[128 = 0]

z309_z801: [107 127 120 117 109 141 126 124 141 142 104 141 124 114 137 139 117 100
 176 124 118 148 112 110 119 115 126]
z112_z119: [140  85 119 126 140 113 111 131 139 137 159  89 168 143 107 123 110 130
 115  58 156 154 189 195 106 141 167]
z125_z55: [176 122  91 135 190  88 124 124 114 184 105 126 109 199 153 107 151 179
 110 100 140 129  76 144 122 124 114]
z125_z55: [132 128 114 141  76 168 108 126 186 116 173 152 142 126 133 148 104 120
 176 103 141 105  88 181 152 188 138]
z112_z119: [157 119 148 169  55 133  99 117 163  84 136 144 178  63 145 118 117 116
 138 116  81 101 219 175 141 159 151]
z309_z801: [ 79 140 179  97 157 130 127 117  52 119  76 139 149  88 109 106 102  95
 146 107  97 164 196  89 115 125 123]
z112_z119: [155 125 112  84 200 114  88 169 128 167 117 115 108 158 127 141 140 143
 108 143 129 137 124 175  96 187  99]
z125_z55: [127 133 100  88 135 105 102 149 156 144 172 106 150 125 113 150 128 130
 102  97 102 126 124 180 120 147 119]
z333_z731: [126 133 131  96 162 165  82 158 131 116 131 140 151 124 140 160 115  85
 122 134 138 136 131 167 116 238 104]
z309_z801: [ 96 148 144  70 140 156 101 167 139 121 144 106 117  84  84 162 123 104
 116 184 123 135 145 127 113 144 103]
z630_z723: [126 127 130  92 180 116 130 141 116 189 100  99  68 153  86 122 134 169
 144 155 150 151 103 109 103  66 119]
z309_z801: [130 108  97 152 129 103 144 111 105 118 118 124 173 145 163 108 135 106
 109  75 133 153 146 115 125 118 142]
z125_z55: [160 144  97 106 123 124  68 159 154 145 134 123 141  91 110 102 132 161
 151 133  92 119 160 186 129 166 100]
z906_z311: [102  72  93 108 117 162 129 181 164 114 154 117 108 157 126 148 113  83
 194 138 195 166 144 174  83 212 152]
z125_z55: [ 95 125 111 108 132 124 131 127 110 124 130 115 162 117 124 128 120  93
 124  92 128 162 141 112 120 116 130]
z309_z801: [160 171 130 144  88 179  82 111 195 138  90 168 128  78 176 183 137  94
 137 190  93  97  53 100 153 125  88]
z333_z731: [143  86 123 185 146 170 149 128  91  92 106 143 127 179 155  87 124 118
 158 131 225 150 147 120 126 193 152]
z333_z731: [133 178 142  79 174 113  97 121 135 171 136 110 129 114 104 172 137 144
  56 135  87 111  72 120 139  83  88]
z906_z311: [112 130 178 142 140 141 138 118  77  75 131 155 157 125 138 120 110 105
 108 111 127 117 174 133 140 201 136]
z125_z55: [124 121  93 107 142 121 131 148 150 146 146 110 115 153 130 152 140 121
 117 135 145 139  88 132 113 125 121]
z906_z311: [ 91 137 111  89 117 112 130 154 123 111 170 115 141 108 101 125 124 121
 127 116 103 131 149 145 125 147 121]
z112_z119: [133  75 233 148 112  76 157 100 109 150  30 162  76 117 156 129 106 125
 191 126  51 132 247 136  68  96 185]
z906_z311: [127 129 188 120 163 112 144  93 116 161 153 125 108 173  92 148 100 171
 106  74 135 106  97 159 138 106 156]
z309_z801: [128 108 135 148 161 121 172 148  71 107 109  95  83 149 100  75 155 162
 108 195 187 144 176  73 115  84 136]
z125_z55: [154 119  58 123 145 142  89 150 139 171  97 122 126 141 131  86 134 147
 192 119 161 164 111 145 117 143 107]
z630_z723: [114 117 174 162  97 163 160 111 132  83 153 125 122 122 113 142 116 116
 114 154 171 113 141 106 144 114 160]
z630_z723: [146 148 116 175  64 111 152 105 145 115 114 188 108 126 182 109 142 149
 172 138  71  80  82 112 162 130 119]
z630_z723: [166  74 130 158 136 142 133 133 185 131 109  72 119 140 156 199 158  77
  48 194 193 154 145 100  81  62 161]
z333_z731: [131 108 121 148 147 102 192 139 104 135 141 103  52 190 100  91 154 194
 125 172 183 120 106  96 124  70 145]
z112_z119: [154 105 112 147 106 110 117 154 137 100 116 116 142  98 147 106 149 121
 120 160 108 131 214 144 107 145 133]
z333_z731: [168 106 170 188 113 145 145  88 151 142  75 158  93 154 174 150 128 128
 145 152 147 111 100 106 126  99 155]
z333_z731: [136 179 143 117 141 151 105 125 126 116 197 120 140 120  71 119 120 184
  85 126 140  80  89 157 183 149 104]
z333_z731: [125 164 167 123 136 150 114 108 118 126 143 141 135 113 102 134 111 147
 113 122 120 100 103 130 162 134 116]
z906_z311: [ 91 126 139  95 158 102 144 144  78 107 156 109 145 131  97 111 121 127
  99 100 121 141 177 136 119 147 132]
z309_z801: [137 195 157 101 131 133  88 120 138 128 151 142 144  80 109 152 128 149
  78 145  63  77  97 138 168 137  83]
z125_z55: [145 146 122 148 117 143 119 121 128 123 110 158 124 124 150 113 133 137
 150 143 120 111 103 120 148 151 110]
z112_z119: [149  62 128 135 164 112 125 144 124 129 162  84 146 178 104 113 112 145
 112  69 192 154 204 209  94 170 180]
z906_z311: [118 149 201 131 150 170 111 106  90 100 109 153 150 103 120 137 100 106
 112 128 129 118 154 121 146 172 124]
z630_z723: [109 120 100 141 114 164 127 121 133  95 150 132 182 132 153 145 117  68
 121  92 169 150 108 122 139 168 135]
z125_z55: [162 144 156 113 149 119  93 131 143 163 122 125 104 119 102 130 126 178
 123 143 101 102 134 167 128 126 116]
z309_z801: [122 102 188 132 156 130 152 119  97 146 113 135  75 168  93 107 100 170
 175 117 161 128 152 148 114 134 162]
z906_z311: [115  86 135 120  96  97 170 138 186 143 172 118  76 172 128 181 124 129
 143 124 128 114 103 166  97 113 172]
z333_z731: [134 153 190 165  90 161 118  90 130  80 118 168 166  79 156 153 113  93
 103 136  94  92 146 113 162 151 130]
z112_z119: [ 72 119 152 131 113 112 202 123  80 108 101 144  79 139 130 111 130 114
 165 157 125 141 132  52 116  82 143]
z906_z311: [116 138  96  98 145 122 111 158 110 133  91  93 135  81 116 112 155 106
 110 180 117 169 170  75 104  77  96]
z630_z723: [156 106 143 141 147 137 125 138 150 126 118 103 112 138 138 162 146 115
  78 180 161 129 141 123 105 116 137]
z112_z119: [ 92 139 122  99 131 130 132 121 122 140 148 126 140 130 109 138 110 116
 140  88 126 142  98 125 133 118 127]
z309_z801: [149 146 211 141 135 195 100 125 135 125  61 162  74  92 128 153 119 122
 156 234 136 105 134 100 127 149 111]
z630_z723: [151 164 142 132 136 126 109 138 106 106 131 180 121 129 148 104 132 162
 135 143  83  76 119 162 158 228  92]
z906_z311: [157 167 103 128 100 126  99 104 180 170 162 120 134 111 101 129 129 184
 127 105 105  94  58 148 170  67 113]
z630_z723: [142  51  41 159 122  96 161 148 152 129 113  94 142 182 194 133 163  75
 119 113 181 187 142 115  73 109 162]
z906_z311: [149 111 130 152 172 185  98 132  94 116  85 125 152 134 133  99 121 108
 136 140 207 166 162 118 122 176 125]
z125_z55: [125 135 127 139 136 114 127  94  96 128 126 147 178 138 146 109 112 123
 123  46 111 133 125 137 147 142 133]
z125_z55: [108 136 101 114 107 110 137 168 114  78 134 113 141  79 135 116 160  99
  96 188  93 133 188  95 117 132 105]
z112_z119: [101 118 148 135 116 131 159 106 115 133 123 137 114 143 120 125 110 126
 162 103 140 137 114 109 129  99 151]
z309_z801: [138 120  96 156  86 116 135 119 143 124 117 154 136 129 166 108 133 125
 170 107 106 124 121 132 134 135 133]
z309_z801: [127 110  89 123 116 122 137 160 151 119 160 104 116 139 120 127 143 131
 128 149 152 134 132 141 115 134 132]
z333_z731: [179 127 125 147 101 154  88 115 206 168 147 143 111 142 127 151 112 168
 169 114 138  93  72 198 145 147 137]
z630_z723: [160 117 117 180  62  69 169 116 149 125 105 163  87 132 177  97 157 169
 164 150  60  85 136 121 132  91 141]
z630_z723: [150 180 133 155 116 193  90  85 155 120 150 159 175 115 142 157 113 119
 101 109 147  92  30 123 194 152 102]
z112_z119: [153 123 104 136 162 147 120 132 136 153 133 117 111 173 124 125 135 153
 124 132 188 132  75 135 132 135 122]
z333_z731: [118 179 194 100 138 160  93  92 130 159 127 159 126 103  93 155  87 147
 147 101  94  98  79 144 162 132 112]
z906_z311: [125 106 137 139 140 156 128 132 117 112 135 144 132 159 135 123 108 115
 156 105 172 136 134 158 125 202 144]
z112_z119: [107 136  46 109 107 129 119 154 139 121 150 100 162 102 122 109 146 106
 133 127 137 160 119 106 130 107 106]
z630_z723: [116 103 138 107 162 150 126 155 131 121 115 101 118 134 128 169 133  79
  98 174 171 160 148 113  89 141 131]
z333_z731: [144 131 168 155  41 137 117 110 199 107 137 165 127  79 154 170 115 113
 155 146  63  77 142 161 140 140 146]
[ 88 164  93  95 139 110 116 109  92 123 137 144 210 111 153 132 119  79
 101  40  77 149  98 111 148 145  99] => z125_z55
[147 107  47  86 203  97 107 162 131 209  80  97 104 182 150 130 158 127
 135 126 152 188  81 123  75 108  99] => z630_z723
[118 112 118 147 125 148 135 107 100 142 118 138 133 151 106  69  98 154
 208  65 175 155 129 135 141 128 151] => z333_z731
[122 138 142 117 159 109 132 125  90 119 143 112 148 130 107 114 129 142
  80 109 124 127 153 128 134 124 125] => z309_z801
[ 95  91  90  96 128  90 160 156 134 145 194  92 108 177  83 112 117 159
 160  73 155 147 132 179 106 126 161] => z309_z801
[176 133 108 134 155 122  97 126 150 169  94 113 123 130 145 138 152 143
  98 152 127 131 106 122 120  91 109] => z112_z119
[147 131 134  87 171 125  97 147 167 180 108 126  91 148 141 193 136 119
 111 161 113 126  78 149  96 142 106] => z333_z731
[147 128 199 161 144 182 132 114 125  88 169 108 122 135  84 144 115 149
  65 167 205  94 141 135 156 139 152] => z630_z723
[ 71 157 103  81 159 142 151 142  98 132 162 129 111 159 102 136 123 121
 134 123 155 139  42  95 142 140 100] => z112_z119
[127 132 125 136 173 174 140 139 101 119 135 142  95 185 126 121 128 139
 135 157 210 125  62 114 143 188 113] => z630_z723
[104 144 123 145 113 170 143 122 102 107  76 155 117 106 151 113 134  91
 168 178 146 147 105  45 137 114 108] => z125_z55
[164 149  92 155 109 125 102 132 125 112 118 163 151 114 162  83 142 150
 148 126  96 104 130 148 155 185  99] => z125_z55
[104 148 155  94 143 117 123 107 123 164 113 139 125 123 120 157 110 119
 133  96  88 132  96 120 126  99 121] => z112_z119
[140 148  99 102 139  60 110 139  96 158 125 147 131 127 119  60 130 196
 168  71  45 114 157 181 133 156 104] => z630_z723
[140 156 146 152  64 144  98  75 179 120 149 129 198  61 132 163 111 105
  94  85  84 105 122 129 168  69 139] => z630_z723
[112 137 161 149  97 146 142 124 109  66 144 148 147  98 133 122 122 108
 117 146 118 106 168 118 148 166 133] => z333_z731
[155 111 131 125 156 120 125 146 135 159 107 104  79 146 109 120 143 165
 131 173 152 133 140 132 104 100 130] => z125_z55
[135  94  85 191  89 148 170 105 152 106 140 129 140 170 173 132 138 100
 133 114 197 140  79  95 139 104 160] => z630_z723
[107 193 189 103 129 171 112  90 135 161 110 206  90 128 131 172  91 136
 185 123  83  80   4 122 171 164  93] => z112_z119
[111 145 213 142 149 162 151  91  84 125  94 167  91 141 116 130 101 137
 150 141 144 110 104  92 147 129 135] => z333_z731
[156 117  89 139 130 102 135 149 150 120 144  98 127 139 148 139 168 130
  67 165 134 123 129 123 117 108 122] => z333_z731
[182  87 133 172 103 133  97 117 166 133 121 122 152 124 138 113 116 142
 149  97 143 128 192 193 118 146 166] => z112_z119
[ 86 136 148 109 111  72 162 131  91  80 138  99 165  71 125 136 149  88
  44 141  57 134 215  78 115  67 131] => z112_z119
[116  97 150 168 122 123 204 146  82  98  72 157  34 165 154  87 152 140
 185 222 157 128 148  60 105 126 141] => z112_z119
[160 138  87 154  74 144 107 142 186 110 129 148 131 101 172 141 152 114
 140 177 107 102 104 132 140 153 107] => z309_z801
[167 137  63  76 201  91  80 217 122 132 111  92 117 120 147 127 193 129
  51 225 101 138 168 142  83 189  58] => z112_z119
[110 118 180  89 174 127 124 162  93 108 163 101 113 130  65 123 111 150
 102 141 145 125 203 174 109 180 138] => z309_z801
[129 106 212 153 130 163 139 101 136 102 161 143 126 157 117 169  88 121
 114 103 169  99 136 174 137 183 175] => z906_z311
[116 136  76 115  87 116 123 140 161 129 150 131 143 111 140 132 135 115
 151 114  97 129 104 135 132 126 116] => z309_z801
[147 114 161 132 153 152 109 142 133 110 131 118 129 130 126 152 126 115
  92 158 157 123 161 152 116 175 134] => z309_z801

z370z684: [ 61  68 131 133 152 186 117 134 137 152 125 139 138 104 197 115  59 179
 113  74 124 121 163 153 159  89 128]
z14z746: [112 141 125 177 145 151 128 133  88 137 112 126 106 134 160 112 147 159
  94  98 112 140 182 141 141 167 114]
z75z589: [ 74 131 164 142 114 117 127 132 126 127 120 131 101  71 118 147 132 168
 161 137 143 128 182 111 139 180 142]
z14z746: [ 83  92 137 144 109 137  73 190 127 144 116 143 154 185 151 129 127 112
 147  99  80  96 132 148 156 140  56]
z370z684: [181 176 107 170 165 126 166 129  75 102 163 127 117 177 124 118 160  88
  94 146 101 158 121 101  99 191 141]
z14z746: [172 141 146 157 154  90 168 140 194  63 100  58 127 152 170 113  90 114
 112 158 197 109 152  59 167 159 170]
z14z746: [124 105 142 124 155 140  96 133  73  87 152 103  99 120 172 155 111 152
 198 113 148 131 167 104 207 171 104]
z321z940: [168 151 161  67 101  93 100 147 132 132  79 153 128 132  84 122 128 107
 206 136 167 102  80 139 117 141 108]
z75z589: [173 130 153 106 166 105 111 142 184 105 118  72 122 171 167  95 118 144
 120 121 140  87 110 131 176 101  84]
z75z589: [ 65 138 110 114  86 135 177 129 130 175  92 177 167  86  88 119  98  88
 157 114 117 160 152 157  69 142 174]
z321z940: [175 154 121  95 135 123 138 110  80 142 115 151 144 143 113 106 105  94
 171 117 137 147  97 149 113 133 141]
z321z940: [ 89 111 153 112 114 114 103 160 175 124 134 119 121 121 117 143 147 142
 145 136 112  98 130 127 140 127  88]
z14z746: [189 132 109 114 103 124 119  94 111 130  88 137 139 128 117 128 116 112
 132 134 183 133  94 130 123  89 158]
z75z589: [167 158  93  66 160 114 176 139 186 113 140  84 143 167 118  93 149  69
 121 118  95 132  98 157 113  96  90]
z75z589: [121  99 114 119 115 150  93 141 120 148 118 146 148 153 141 127 121 121
 127 102 111 116 108 156 136  92  94]
z370z684: [114 129 139 124 104 102 111  76 147 144 127  94 108  69 111 142 155 183
 124 142 141 129 154 142 155  86 133]
z370z684: [111  85 152 131  76 143  33 177 132 142  74 167 119 144 129 151 152 159
 135 113 146  74 105 141 144 110  64]
z321z940: [ 96 150 148 143 110 127 110  95  99 189 124 161 110  85  94 118 164 186
 104 121  96 136 141 173  97 120 125]
z321z940: [161 163 128  11 187 138 137 161 142  96 162 108  74 127 108 114 188 125
 182 101  97 120  94 168 123 136  33]
z321z940: [138 129 120 123 117 101 120 135 168  92 134  74 112 131 122 150 176 123
 127 148 133 116 142 110 161 124  96]
z370z684: [131 111 138 160 150 161 118 108  97 130 124 141 109 110 168 124  97 180
  96 115 158 130 142 118 140 123 159]
z14z746: [108  95 102 116 109 125 115 122 154 133 152 107 158 138 129 145 129 106
 129 128 101 127 119 140 148  75 109]
z321z940: [115 125 118 154 112 128 140 133 128 137 115 138 151 139 129 126 113 106
 116 130 125 135 137 122 117 135 149]
z321z940: [153 125 158  97 149 157 116 177 176  84  88 141  67 107 140 132 146 175
 108 126 196  84 107 100 110 141 109]
z75z589: [116  94  91   5 146 134 120 139 155  68 166  49 109  99 143 167 146 102
 246  96 128 134 151 148 220  95  41]
z75z589: [119 134 166 146 104 116  61 200 155 151  47 134 121 187 141  97 167 148
 119  94 112  67 135 165 147 152  32]
z14z746: [121 107  98 141 123 149  98  91  84 154 138 115 134 128 152 131 137 149
 115  98 103 145 149 166 167  82 105]
z370z684: [165  88 118  96 161 125  94 167 145  34 171  55 110 174 178 169 134 102
 181 134 148 102 123  78 223 135  63]
z14z746: [155 115 129 119 121 156  83 125  36 110 108 159  99 114 140 157 122 142
 192 111 179 137 132 118 159 163 123]
z75z589: [124 109 155 161  99 134  44 106  51 128 119 140  79  92 133 173 166 204
 153 129 159 120 157 121 180 147 105]
z370z684: [159 132 138 114 162 138 134 145 121 106 141 136 119 151 142 119 112 121
 133 128 137 120 100 112 121 145 127]
z75z589: [ 67 131  92 146  90 163 127 127  78 182 157 197 129 104  72 151 193 122
  94 120  50 162 128 170  53 129 115]
z370z684: [218 168 178 171 152 140  94 111  60 129 108 192  70 133 118 115 146 196
  71 154 184 110  68  99  76 162 165]
z75z589: [209 113 114 197 137 145 111 123  95 125 120 161 164 214 163 112  84  99
  49 144 154 117  59  92 105 104 175]
z370z684: [ 97 135 107  73 179 155 180  90 138 143 148  92 116  74 155  96 105 158
 140  78 107 162 176 181 148  94 125]
z370z684: [109 139 128 143  97 129 115 140 119 166 100 165 136 134 101 120 154 125
 111 120 104 125 123 156  91 133 115]
z370z684: [142 148 132 118  71  89 111 116 137 139  91 134 129 110  72 145 168 115
 149 155 151 123 116 131 112 124 130]
z14z746: [125 132 125  82 135 139 134  90  92 134 175 149 105  71  93 152 139 146
 164 137 124 155 111 138 108 116 143]
z321z940: [145 169  81 110 162 111 210 141 133  58 187  71 116 140 111 146 173  49
 150 153 101 172 156  89 124 193 128]
z14z746: [170 162  99  72 111 111 145 149 117 116  90 128 141 155  94 120 149  52
 191 117 136 140 109 148 116 150 100]
z321z940: [125 114 123 118 155 150 131 122 106 138 152 138 141 139 151 116  93 126
 135 108 110 136 118 141 134 114 129]
z75z589: [171 149  54  82 139 142 173  90 102 120 183 121 136 131  91 139 170  68
 118 132  93 178  91 149  90  87 130]
z321z940: [133  96 158 152  96 122  88 148 168 113  77 133 125 126 144 143 106 155
 113 145 194  85 119  92 144 115 143]
[166 156 138 163 132 115 133 103 111 138 121 136 121 137 119 113 137 142
  85 147 138 131 113 120 105 132 158] => z75z589
[123 145 148 147  87  86 135 136 141 114 107 132 130 112  89 151 137 107
 156 172 159 125 137  87 114 175 162] => z321z940
[ 77 134 169  94 117 101  93 126 139 159 161 130 107  91  87 138 171 172
 166 134  75 113 131 163 132 126  76] => z321z940
[103 161 137 151 113 120 172 174 192 151 100 165 141 144  89 100 152 103
  62 144 100 114 112 128  36 153 141] => z14z746
[140  95 131 177 159 154 117 156 158 142 159 153 166 209 168 101  91 121
  30 130  87  97  66 117  97  85 130] => z75z589
[170 143 157  64 158 133 121 169 142 117 122 159 114 153 115 106 121 117
 159 122 138  98  60 135  96 138  96] => z370z684
[124 139 117 111 183 121 177 117 148 107 194  80 132 136 146 114 117 112
 127 130  85 148 140 124 143 128 127] => z370z684
[151 163 100 115 103  78 169  67 133 108 132  69 125  83  90 148 158 103
 158 163 155 167 163 115 148 125 166] => z370z684
[ 64  98 158 159 144 141 124 151 164 171 164 158 160 148 145 106  88 149
  79 124  64 106 113 139 101 108 129] => z370z684
[151 107 123 124 111 136  93 139 123 145  79 141 158 167 151 110  95 113
 136 102 148 108 105 149 146  96 112] => z75z589
[ 91 104 168  98 140 147  70 147  68 143 168 171 108 114 127 147 120 165
 202 110  97 117 117 145 148 155  82] => z14z746
[114 108  76 130 117 163 102 144  51 104 122 112 118 141 158 160 160 102
 180  83 117 156 185 143 190 161  72] => z14z746
[102 110 172 111 132 111 109 144 149 107 157 125 113 103 122 153 114 152
 172 153 138 106 124  97 146 148 126] => z321z940
[ 74 116 162 170  97 133  92 159 111 144  98 161 115 112 127 143 137 163
 136 124 129 110 163 121 130 176 118] => z75z589
[ 83  74 163 131 130 122  94 169 190 128 163 128 157 157 149 136  89 134
 124 140  99  81  98 110 145  99 105] => z370z684
[142 156 120  95 103 117 105  74  91 172 105 129 109  86  91 120 174 163
 146 110 124 145 134 191 131  91 106] => z75z589
[145 127 130 179  59 101  73 153 110 124  94 150 133 164  93 164 183 104
 119 163 139 107 110 101 120 154 111] => z370z684
[ 97 107  93 140 108 122 138 178 199 103 120  85 154 171 141 137 154  77
 102 125  99 112 150 121 145 119  84] => z321z940
[164 162 125 125 128 106 130 162 129  84 103  99 100 154 119 134 180 101
 149 136 145 121 143 108 143 186  91] => z75z589
